Below are the code and all the weights of a small trained network. Each question names an input and a target symbol and asks about switching units off, where a switched-off unit gives its printed mean instead of its output.

import numpy as np


def w(rows, s, z=0):
    codes = np.array(rows[::2]) - 128.0
    scale = np.full(codes.shape[1], s)
    scale[-1] = z or s
    return codes * scale


def norm(h):
    return h / np.sqrt((h * h).mean(-1, keepdims=True) + 1e-5)


def f(y):
    return y / 2 * (1 + np.tanh(0.7978845608 * (y + 0.044715 * y**3)))


def softmax(a):
    e = np.exp(a - a.max(-1, keepdims=True))
    return e / e.sum(-1, keepdims=True)


def log_softmax(a):
    a = a - a.max(-1, keepdims=True)
    return a - np.log(np.exp(a).sum(-1, keepdims=True))


def net(x, mask):
    ids = ['ΔΦΩζξπτ'.index(c) for c in x.split()]
    T = len(ids)
    res = E[ids] + P[:T]
    u = 0
    for l in range(2):
        q, k, v = (norm(res) @ M[l].T for M in (Q, K, V))
        z = softmax(np.where(np.tri(T) > 0, q @ k.T / 4**0.5, -1e9)) @ v
        res = res + np.where(mask[u], z, O[l][:, -1]) @ O[l][:, :-1]
        u += 1
        y = f(norm(res) @ A[l][:, :-1].T + A[l][:, -1])
        res = res + np.where(mask[u : u + 4], y, B[l][:, -1]) @ B[l][:, :-1]
        u += 4
    return log_softmax(norm(res)[-1] @ U[:, :-1].T + U[:, -1])


Q, K, V, O, A, B = {}, {}, {}, {}, {}, {}
E = w([
[117,51,53,81,129,173,99,100,144,200,243,179],'Δ',
[125,212,83,185,53,103,156,250,144,83,158,97],'Φ',
[151,93,125,73,24,34,96,103,115,58,215,64],'Ω',
[71,89,106,191,143,78,159,225,178,142,119,192],'ζ',
[123,88,135,187,194,239,88,143,104,209,98,212],'ξ',
[103,155,220,132,145,25,83,150,130,85,44,111],'π',
[146,76,175,137,153,157,2,13,63,69,78,156],'τ',
],0.0036)
P = w([
[86,183,98,126,157,138,105,68,157,143,125,120],'0',
[185,60,87,117,133,130,112,136,184,144,76,90],'1',
[107,64,78,115,71,144,130,149,143,112,77,133],'2',
[167,66,107,96,177,96,128,185,83,127,114,103],'3',
[133,105,162,194,123,67,170,91,80,185,146,134],'4',
[205,86,155,181,173,131,159,95,194,146,138,98],'5',
[156,115,174,132,62,127,123,130,160,137,129,212],'6',
[197,79,107,76,150,161,142,185,162,88,100,116],'7',
[97,91,123,100,122,106,158,163,25,134,127,145],'8',
[96,68,145,176,144,151,133,113,139,135,152,32],'9',
[89,147,217,151,120,135,129,94,125,193,182,152],'10',
[253,123,150,103,125,197,112,159,243,60,113,152],'11',
],0.0047)
Q[0] = w([
[80,191,172,196,93,69,175,46,48,210,196,196],'0.h1',
[6,125,156,108,89,131,66,158,7,151,158,135],'0.h1',
[145,172,47,31,118,89,155,197,29,126,34,230],'0.h1',
[172,199,201,87,102,161,101,148,242,108,126,248],'0.h1',
],0.018)
K[0] = w([
[202,68,93,67,166,183,137,171,223,85,90,70],'0.h1',
[219,196,187,137,193,120,108,114,177,102,161,150],'0.h1',
[170,104,110,185,192,85,152,65,151,193,141,15],'0.h1',
[99,105,110,93,167,117,159,190,3,112,123,125],'0.h1',
],0.02)
V[0] = w([
[132,45,82,157,171,197,174,199,160,244,182,202],'0.h1',
[75,241,136,199,172,175,166,214,134,166,16,144],'0.h1',
[149,133,161,142,75,19,180,218,168,69,128,93],'0.h1',
[158,62,196,198,193,151,85,109,90,100,7,192],'0.h1',
],0.012)
O[0] = w([
[186,74,194,164,75,244,207,145,232,82,177,126,206],'0.h1',
[135,235,93,206,106,97,254,102,138,109,157,187,4],'0.h1',
[220,119,55,145,139,109,148,186,7,122,101,113,39],'0.h1',
[158,175,218,88,231,61,166,82,158,116,122,232,145],'0.h1',
],0.0071,0.016)
A[0] = w([
[172,120,47,199,83,178,222,139,88,88,130,149,105],'0.n1',
[139,117,35,208,51,140,128,206,33,146,78,93,4],'0.n2',
[137,170,148,155,95,140,248,129,188,134,167,220,158],'0.n3',
[162,212,85,171,168,41,119,125,24,132,97,152,105],'0.n4',
],0.014,0.0024)
B[0] = w([
[102,177,253,100,54,67,81,160,139,227,184,116,238],'0.n1',
[217,156,101,80,219,175,142,2,149,29,174,120,242],'0.n2',
[205,96,26,205,187,118,76,152,31,83,84,115,254],'0.n3',
[107,65,88,54,35,206,178,181,171,132,138,170,208],'0.n4',
],0.0092,0.0083)
Q[1] = w([
[149,92,115,135,139,135,112,129,105,111,128,148],'1.h1',
[71,158,101,152,120,116,152,111,144,127,94,109],'1.h1',
[255,21,168,46,142,154,95,147,97,94,172,165],'1.h1',
[247,61,159,51,145,134,58,131,89,102,190,155],'1.h1',
],0.026)
K[1] = w([
[121,143,133,127,107,77,113,102,126,134,117,141],'1.h1',
[204,75,169,74,121,86,122,135,118,100,119,151],'1.h1',
[64,224,47,189,93,104,124,48,178,112,135,140],'1.h1',
[1,201,37,211,100,121,82,82,145,154,127,95],'1.h1',
],0.018)
V[1] = w([
[125,124,89,17,43,137,106,159,67,176,154,41],'1.h1',
[253,200,56,184,105,127,165,127,38,93,187,125],'1.h1',
[157,112,144,177,236,45,15,131,31,141,82,64],'1.h1',
[100,189,151,118,125,3,151,211,54,218,101,217],'1.h1',
],0.012)
O[1] = w([
[164,180,53,113,205,43,116,141,61,132,145,94,111],'1.h1',
[97,68,98,226,107,96,192,207,84,120,197,7,7],'1.h1',
[71,22,37,93,98,158,54,77,36,96,84,98,81],'1.h1',
[147,143,65,78,2,139,178,29,85,76,218,139,30],'1.h1',
],0.0074,0.018)
A[1] = w([
[114,128,84,189,180,118,213,108,170,67,94,214,62],'1.n1',
[235,86,197,138,113,216,81,147,136,120,120,131,248],'1.n2',
[59,38,134,152,34,93,178,74,41,90,189,81,42],'1.n3',
[144,136,139,137,22,179,39,3,92,115,71,214,90],'1.n4',
],0.017,0.0017)
B[1] = w([
[134,95,113,103,102,192,111,83,98,98,111,96,145],'1.n1',
[34,123,98,129,78,84,122,83,104,130,143,104,251],'1.n2',
[166,177,163,170,206,150,144,112,179,108,62,202,163],'1.n3',
[140,142,102,153,149,110,204,253,131,164,93,158,204],'1.n4',
],0.014,0.024)
U = w([
[38,61,167,153,31,199,119,134,191,146,150,71,195],'Δ',
[172,213,106,51,71,111,174,29,116,111,247,93,150],'Φ',
[132,69,44,70,160,106,35,101,29,118,100,51,94],'Ω',
[173,148,127,247,122,39,172,255,82,166,169,74,191],'ζ',
[190,96,98,217,166,197,179,58,119,24,84,161,9],'ξ',
[114,117,44,52,75,140,211,205,103,159,73,210,68],'π',
[117,182,201,89,209,83,95,104,177,172,80,181,150],'τ',
],0.0044,0.0011)

Each question gives the input, a string of symbols that net reads in full, and the target symbol t.
The units are the heads (4 rows each of Q, K, V and O) and the neurons (one row each of A and B). Each row of codes is followed by its name. A weight is (code - 128) times the scale printed after its matrix; where a second scale follows, it is the last column's (O, A, B and U).
mask holds one flag per unit, layer by layer, with each layer's heads first. A switched-off unit (its flag False) gives its mean, the last column of its rows in O or B, instead of its output. The means were averaged over made-up inputs and are rounded, as every weight is.
A unit's drop is (log p(t) with every unit on - log p(t) with that unit switched off) / (log p(t) with every unit on - log p(t) with every unit switched off).
The circuit of an input: a set's keep is (log p(t) with only the set's units on - log p(t) with every unit switched off) / (log p(t) with every unit on - log p(t) with every unit switched off). Starting from all 10 units, units are removed one at a time, each time the one whose removal leaves the highest keep (on an exact tie, the one counted first), for as long as the keep stays at least 0.8.
circuit, biggest first: the units of the circuit, biggest drop first
k most important neurons: the k neurons with the biggest drops, biggest first
k most important neurons of layer l: the k neurons of layer l with the biggest drops, biggest first
input Δ Δ Ω ξ Ω Δ ζ τ ζ Ω, target ζ: circuit, biggest first => (0.h1, 0.n1)
input ζ π Δ τ Δ τ ζ ξ Φ Δ Δ ξ, target Φ: circuit, biggest first => (0.h1, 0.n2)
input ξ Δ ξ Φ ξ Δ Ω Δ Δ τ Ω Δ, target Δ: circuit, biggest first => (0.h1)
input ζ Δ τ, target ζ: circuit, biggest first => (0.h1, 0.n3)
input π ζ Φ Ω τ Δ ξ, target Φ: 2 most important neurons => (0.n4, 0.n2)
input ζ ζ Δ τ Ω ξ Φ Δ π, target ξ: circuit, biggest first => (0.h1, 0.n3)
input ζ Φ Ω π τ π Ω, target π: 2 most important neurons of layer 0 => (0.n4, 0.n2)
input ζ Δ Ω Δ Δ Δ π Φ ξ Ω, target ξ: 2 most important neurons => (1.n3, 0.n3)
input Φ π ξ ξ Δ Δ Δ Ω τ ζ, target ζ: 2 most important neurons of layer 0 => (0.n2, 0.n4)
input Δ τ Δ ζ Ω π Δ Ω ζ, target π: 2 most important neurons of layer 0 => (0.n4, 0.n2)
input π τ ζ, target Φ: circuit, biggest first => (0.h1, 1.h1)
input π Δ ξ Δ Δ Δ, target Φ: circuit, biggest first => (0.h1, 1.h1)
input Φ ζ Δ Δ Ω Δ π, target Δ: 2 most important neurons => (1.n4, 0.n2)
input Ω τ Ω ζ τ Δ, target Ω: circuit, biggest first => (0.h1)
input ξ τ ξ, target ξ: 3 most important neurons => (0.n3, 0.n1, 1.n1)
input Φ ζ ζ Ω ξ Δ π τ, target ζ: circuit, biggest first => (1.h1, 0.h1)
input τ Φ ζ τ ξ, target π: 2 most important neurons of layer 0 => (0.n4, 0.n1)
input τ Ω ξ Δ Φ Δ ξ Δ, target Φ: circuit, biggest first => (0.h1, 0.n2)
input τ Δ Δ ξ Δ Ω ξ, target π: 2 most important neurons => (1.n4, 0.n2)
input ζ ξ Ω, target ζ: circuit, biggest first => (0.h1, 0.n3)
input τ Ω τ τ Δ π ξ τ τ, target π: circuit, biggest first => (0.h1, 0.n4)
input τ τ ζ π Δ Δ τ Φ, target π: 2 most important neurons => (1.n4, 0.n2)
input τ Δ τ τ Δ ζ ζ Δ Ω π Ω, target π: most important neuron => (1.n4)
